Below are the code and all the weights of a small trained network. Each question names an input and a class and asks about switching units off, where a switched-off unit gives its printed mean instead of its output.

import numpy as np


def w(rows, s, z=0):
    codes = np.array(rows[::2]) - 128.0
    scale = np.full(codes.shape[1], s)
    scale[-1] = z or s
    return codes * scale


def norm(h):
    return h / np.sqrt((h * h).mean(-1, keepdims=True) + 1e-5)


def f(y):
    return np.maximum(y, 0)


def log_softmax(a):
    a = a - a.max(-1, keepdims=True)
    return a - np.log(np.exp(a).sum(-1, keepdims=True))


def net(x, mask):
    res = np.array(x, float).reshape(1, 7) / 4 @ E
    u = 0
    for l in range(3):
        y = f(norm(res) @ A[l][:, :-1].T + A[l][:, -1])
        res = res + np.where(mask[u : u + 13], y, B[l][:, -1]) @ B[l][:, :-1]
        u += 13
    return log_softmax(norm(res)[-1] @ U[:, :-1].T + U[:, -1])


A, B = {}, {}
E = w([
[211,63,91,95,177],'x0',
[128,128,129,127,127],'x1',
[128,128,130,127,128],'x2',
[129,128,128,128,128],'x3',
[128,129,125,128,128],'x4',
[69,40,92,227,121],'x5',
[10,96,132,64,190],'x6',
],0.011)
A[0] = w([
[220,40,99,96,231,146],'L0N1',
[116,146,137,180,58,2],'L0N2',
[118,149,130,199,132,18],'L0N3',
[165,88,53,90,132,86],'L0N4',
[69,44,123,129,105,60],'L0N5',
[97,141,80,61,175,56],'L0N6',
[134,225,121,134,116,17],'L0N7',
[91,163,121,2,160,69],'L0N8',
[224,216,224,75,133,141],'L0N9',
[103,170,118,79,150,74],'L0N10',
[93,119,151,135,143,80],'L0N11',
[152,126,75,213,87,50],'L0N12',
[165,76,107,189,86,54],'L0N13',
],0.0082,0.0068)
B[0] = w([
[162,19,87,113,144,240],'L0N1',
[126,132,151,178,49,138],'L0N2',
[114,130,149,176,72,132],'L0N3',
[102,155,177,138,90,159],'L0N4',
[100,134,121,129,197,160],'L0N5',
[125,124,197,104,190,149],'L0N6',
[83,195,98,108,21,142],'L0N7',
[204,151,238,152,231,179],'L0N8',
[46,138,3,71,117,253],'L0N9',
[115,162,187,114,132,145],'L0N10',
[104,127,100,178,156,136],'L0N11',
[137,174,188,201,128,157],'L0N12',
[143,154,178,185,137,153],'L0N13',
],0.0072,0.0074)
A[1] = w([
[139,130,37,86,60,102],'L1N1',
[199,73,92,125,177,171],'L1N2',
[163,69,202,199,64,67],'L1N3',
[177,209,138,48,122,60],'L1N4',
[114,96,107,193,131,74],'L1N5',
[104,106,106,128,191,115],'L1N6',
[116,216,119,80,143,35],'L1N7',
[161,148,63,89,46,116],'L1N8',
[177,220,128,181,75,2],'L1N9',
[111,160,177,102,109,19],'L1N10',
[125,95,148,170,186,147],'L1N11',
[244,127,98,139,138,106],'L1N12',
[179,87,182,147,112,67],'L1N13',
],0.011,0.0062)
B[1] = w([
[124,197,112,99,46,201],'L1N1',
[151,141,86,37,150,254],'L1N2',
[234,109,101,160,155,177],'L1N3',
[97,38,118,227,109,202],'L1N4',
[149,146,162,145,163,172],'L1N5',
[77,149,145,155,98,188],'L1N6',
[134,166,191,213,150,175],'L1N7',
[85,171,83,72,68,209],'L1N8',
[1,108,170,113,48,172],'L1N9',
[135,155,151,114,155,135],'L1N10',
[99,170,108,155,108,200],'L1N11',
[151,212,126,69,191,202],'L1N12',
[129,173,94,158,175,144],'L1N13',
],0.0099,0.007)
A[2] = w([
[194,146,68,132,112,60],'L2N1',
[71,54,110,122,121,83],'L2N2',
[144,92,177,156,82,29],'L2N3',
[153,151,167,76,142,36],'L2N4',
[120,154,216,140,99,2],'L2N5',
[70,115,64,126,126,122],'L2N6',
[223,65,164,54,145,107],'L2N7',
[151,109,159,170,83,21],'L2N8',
[68,62,181,72,130,23],'L2N9',
[195,101,55,120,154,59],'L2N10',
[157,174,96,157,83,129],'L2N11',
[165,151,161,188,8,11],'L2N12',
[140,63,75,154,150,62],'L2N13',
],0.015,0.0049)
B[2] = w([
[230,179,250,142,99,211],'L2N1',
[141,45,172,54,87,204],'L2N2',
[122,86,104,167,150,149],'L2N3',
[62,122,70,111,148,171],'L2N4',
[246,178,178,90,153,171],'L2N5',
[159,99,211,123,70,246],'L2N6',
[2,110,66,200,153,255],'L2N7',
[123,75,85,124,230,158],'L2N8',
[248,152,52,180,68,193],'L2N9',
[160,160,227,177,75,245],'L2N10',
[110,33,82,116,156,249],'L2N11',
[77,113,12,205,199,248],'L2N12',
[231,141,160,83,72,187],'L2N13',
],0.0096,0.0054)
U = w([
[41,199,47,146,50,144],'0',
[100,223,211,125,179,157],'1',
[106,102,51,243,161,166],'2',
[27,72,230,176,68,2],'3',
[184,196,62,2,88,82],'4',
[81,99,61,60,241,159],'5',
[252,138,129,175,132,192],'6',
[169,3,155,63,99,113],'7',
],0.022,0.0031)

Each question gives the input, the list of numbers given to net, and the class t.
The units are the neurons (one row each of A and B). Each row of codes is followed by its name. A weight is (code - 128) times the scale printed after its matrix; where a second scale follows, it is the last column's (A, B and U).
mask holds one flag per neuron, layer by layer. A switched-off neuron (its flag False) gives its mean, the last column of its row in B, instead of its output. The means were averaged over made-up inputs and are rounded, as every weight is.
A unit's drop is (log p(t) with every unit on - log p(t) with that unit switched off) / (log p(t) with every unit on - log p(t) with every unit switched off).
The circuit of an input: a set's keep is (log p(t) with only the set's units on - log p(t) with every unit switched off) / (log p(t) with every unit on - log p(t) with every unit switched off). Starting from the 12 units with the biggest drops (on a tie, the unit counted first), units are removed one at a time, each time the one whose removal leaves the highest keep (on an exact tie, the one counted first), for as long as the keep stays at least 0.8.
circuit, biggest first: the units of the circuit, biggest drop first
k most important neurons: the k neurons with the biggest drops, biggest first
top k neurons in layer l: the k neurons of layer l with the biggest drops, biggest first
drop when u is switched off: that unit's drop, to one decimal
input [8,-1,-4,3,5,1,2], class 7: top neuron in layer 0 : L0N1
input [-7,0,5,-5,6,-3,1], class 1: circuit, biggest first : L2N5; L1N7
input [0,1,3,-2,1,1,-4], class 2: 3 most important neurons : L0N1; L1N9; L2N12
input [-4,7,2,-7,7,0,5], class 1: top 3 neurons in layer 0 : L0N1; L0N9; L0N8
input [3,8,5,1,-8,-2,1], class 5: 2 most important neurons : L0N8; L2N7
input [0,5,-4,-5,7,-8,6], class 1: 2 most important neurons : L1N7; L0N1
input [8,3,-1,2,0,1,4], class 7: 4 most important neurons : L0N1; L2N10; L2N13; L2N12
input [1,2,4,0,-2,3,-5], class 6: 2 most important neurons : L1N3; L2N1
input [-2,0,2,-4,-5,-7,1], class 1: 2 most important neurons : L0N8; L1N7
input [-3,-6,8,-8,2,-6,0], class 0: top 2 neurons in layer 0 : L0N9; L0N7
input [7,1,-8,-7,-2,2,-1], class 6: 2 most important neurons : L2N10; L0N9
input [2,8,-7,-1,-3,5,1], class 7: top 2 neurons in layer 0 : L0N5; L0N8
input [8,1,-5,-7,-4,0,-3], class 4: 2 most important neurons : L1N2; L1N12
input [-3,-5,-3,6,6,0,-7], class 0: circuit, biggest first : L1N9
input [-6,2,-2,-8,-1,-7,-1], class 0: 2 most important neurons : L0N9; L1N4
input [-1,5,3,2,2,-7,8], class 1: top 2 neurons in layer 1 : L1N2; L1N7
input [-5,-2,4,2,-2,7,1], class 3: top 2 neurons in layer 1 : L1N1; L1N7
input [-8,-3,6,-7,6,-4,2], class 1: drop when L2N5 is switched off : 0.1
input [-3,5,-8,2,-7,-8,-3], class 0: drop when L0N9 is switched off : 0.2
input [1,7,8,-1,5,5,6], class 7: circuit, biggest first : L2N2
input [3,4,5,5,0,4,0], class 6: drop when L0N9 is switched off : 0.4
input [-7,-7,5,3,-7,0,1], class 1: top 2 neurons in layer 0 : L0N9; L0N1
